Here is a tiny trained network, its code and every weight. The questions are about switching its units off for an input and a class, where a switched-off unit gives its printed mean instead of its output.

import numpy as np


def w(rows, s, z=0):
    codes = np.array(rows[::2]) - 128.0
    scale = np.full(codes.shape[1], s)
    scale[-1] = z or s
    return codes * scale


def f(y):
    return np.maximum(y, 0)


def log_softmax(a):
    a = a - a.max(-1, keepdims=True)
    return a - np.log(np.exp(a).sum(-1, keepdims=True))


def net(x, mask):
    res = np.array(x, float).reshape(1, 6) / 4 @ E
    y = f(res @ A[0][:, :-1].T + A[0][:, -1])
    res = res + np.where(mask, y, B[0][:, -1]) @ B[0][:, :-1]
    return log_softmax(res[-1] @ U[:, :-1].T + U[:, -1])


A, B = {}, {}
E = w([
[154,200,135,14,194,60],'x0',
[128,126,128,127,130,129],'x1',
[126,58,254,60,88,129],'x2',
[35,147,150,103,206,245],'x3',
[129,126,126,126,127,128],'x4',
[73,32,109,140,220,39],'x5',
],0.0078)
A[0] = w([
[32,133,136,114,207,208,136],'N0',
[124,206,57,165,151,112,43],'N1',
[212,255,141,115,25,192,23],'N2',
[123,167,44,150,141,129,43],'N3',
[184,172,132,66,161,86,74],'N4',
[195,125,108,145,68,46,115],'N5',
[166,177,22,169,155,119,43],'N6',
[113,75,196,52,94,116,82],'N7',
[108,58,130,233,72,150,38],'N8',
[28,142,120,110,196,221,129],'N9',
[117,39,121,224,81,202,97],'N10',
[153,172,49,175,171,124,42],'N11',
[146,65,232,69,108,118,98],'N12',
[126,175,131,35,135,85,81],'N13',
[55,46,94,133,183,49,54],'N14',
[198,117,105,128,82,56,143],'N15',
[227,122,113,166,86,52,146],'N16',
[111,161,138,81,179,140,157],'N17',
[120,65,122,204,64,154,44],'N18',
[174,79,97,139,104,55,133],'N19',
[86,73,122,214,73,190,87],'N20',
[111,202,43,161,173,108,33],'N21',
[103,196,49,179,172,123,83],'N22',
[130,137,54,173,157,119,2],'N23',
[144,65,103,148,144,45,107],'N24',
[59,80,138,134,222,111,156],'N25',
[83,38,104,148,206,48,38],'N26',
[167,188,130,57,190,70,60],'N27',
[156,215,133,41,171,69,113],'N28',
],0.007,0.00078)
B[0] = w([
[26,195,76,15,17,98,225],'N0',
[141,52,186,146,93,134,192],'N1',
[251,193,102,116,138,242,254],'N2',
[136,67,205,149,75,126,182],'N3',
[122,106,64,176,212,67,188],'N4',
[42,187,77,49,56,88,203],'N5',
[130,54,208,140,74,120,202],'N6',
[140,13,249,196,75,116,195],'N7',
[127,125,80,166,234,94,211],'N8',
[36,173,97,61,52,86,230],'N9',
[127,132,78,173,226,46,227],'N10',
[138,49,225,152,69,105,191],'N11',
[125,43,232,168,76,119,209],'N12',
[145,107,81,221,218,55,191],'N13',
[242,181,128,99,133,249,209],'N14',
[49,178,88,72,82,92,197],'N15',
[25,182,92,51,39,97,209],'N16',
[86,142,68,143,169,67,176],'N17',
[117,121,64,179,235,73,200],'N18',
[58,178,103,33,54,151,189],'N19',
[134,133,57,174,205,63,216],'N20',
[123,49,201,160,95,111,200],'N21',
[122,60,227,139,69,127,203],'N22',
[148,78,186,152,114,134,177],'N23',
[179,187,97,66,82,201,187],'N24',
[177,185,127,101,96,225,201],'N25',
[242,194,112,94,119,253,213],'N26',
[143,113,74,180,221,77,203],'N27',
[135,100,76,189,227,66,215],'N28',
],0.0056,0.0077)
U = w([
[6,189,89,64,67,110,255],'0',
[129,113,69,187,236,70,128],'1',
[134,25,248,153,78,129,114],'2',
[243,203,106,107,122,242,21],'3',
],0.013,0.00059)

Each question gives the input, the list of numbers given to net, and the class t.
The units are the neurons (one row each of A and B). Each row of codes is followed by its name. A weight is (code - 128) times the scale printed after its matrix; where a second scale follows, it is the last column's (A, B and U).
mask holds one flag per neuron, in row order. A switched-off neuron (its flag False) gives its mean, the last column of its row in B, instead of its output. The means were averaged over made-up inputs and are rounded, as every weight is.
A unit's drop is (log p(t) with every unit on - log p(t) with that unit switched off) / (log p(t) with every unit on - log p(t) with every unit switched off).
The circuit of an input: a set's keep is (log p(t) with only the set's units on - log p(t) with every unit switched off) / (log p(t) with every unit on - log p(t) with every unit switched off). Starting from the 12 units with the biggest drops (on a tie, the unit counted first), units are removed one at a time, each time the one whose removal leaves the highest keep (on an exact tie, the one counted first), for as long as the keep stays at least 0.8.
circuit, biggest first: the units of the circuit, biggest drop first
unit that matters most: the unit with the biggest drop
k most important neurons: the k neurons with the biggest drops, biggest first
drop when u is switched off: that unit's drop, to one decimal
input [7,3,-4,-8,-2,4], class 0: circuit, biggest first : [N16]
input [-3,-6,-3,1,-7,-2], class 1: 3 most important neurons : [N12; N7; N20]
input [-4,5,0,-4,5,5], class 3: circuit, biggest first : [N26; N14]
input [-7,-4,4,-6,3,-6], class 1: circuit, biggest first : [N18; N10]
input [-2,-6,6,3,-7,7], class 3: circuit, biggest first : [N26; N14]
input [8,-7,8,-4,0,-8], class 1: circuit, biggest first : [N28; N13]
input [-8,-1,-5,-8,3,-1], class 0: 4 most important neurons : [N16; N5; N19; N15]
input [3,1,0,6,8,-6], class 0: 4 most important neurons : [N9; N0; N26; N14]
input [-2,0,-6,-6,5,-2], class 0: 2 most important neurons : [N16; N5]
input [-8,7,1,2,7,-8], class 1: 3 most important neurons : [N10; N20; N18]
input [7,5,4,-6,8,-3], class 1: 4 most important neurons : [N28; N13; N27; N4]
input [-1,3,-3,-2,6,-1], class 2: 2 most important neurons : [N0; N9]
input [-1,-4,-4,-5,-3,5], class 0: 2 most important neurons : [N2; N16]
input [6,-6,-2,-1,-7,-6], class 1: unit that matters most : N28
input [-7,7,-2,-6,4,8], class 3: 3 most important neurons : [N26; N14; N24]
input [-8,-2,-4,0,-6,-2], class 1: drop when N20 is switched off : 0.0
input [8,-3,-4,6,6,-7], class 1: drop when N28 is switched off : 0.2
input [6,-5,6,-1,-2,-5], class 1: drop when N4 is switched off : 0.2
input [1,7,-5,-3,-2,-5], class 2: drop when N22 is switched off : 0.1
input [6,4,-7,4,2,1], class 2: most important neuron : [N22]
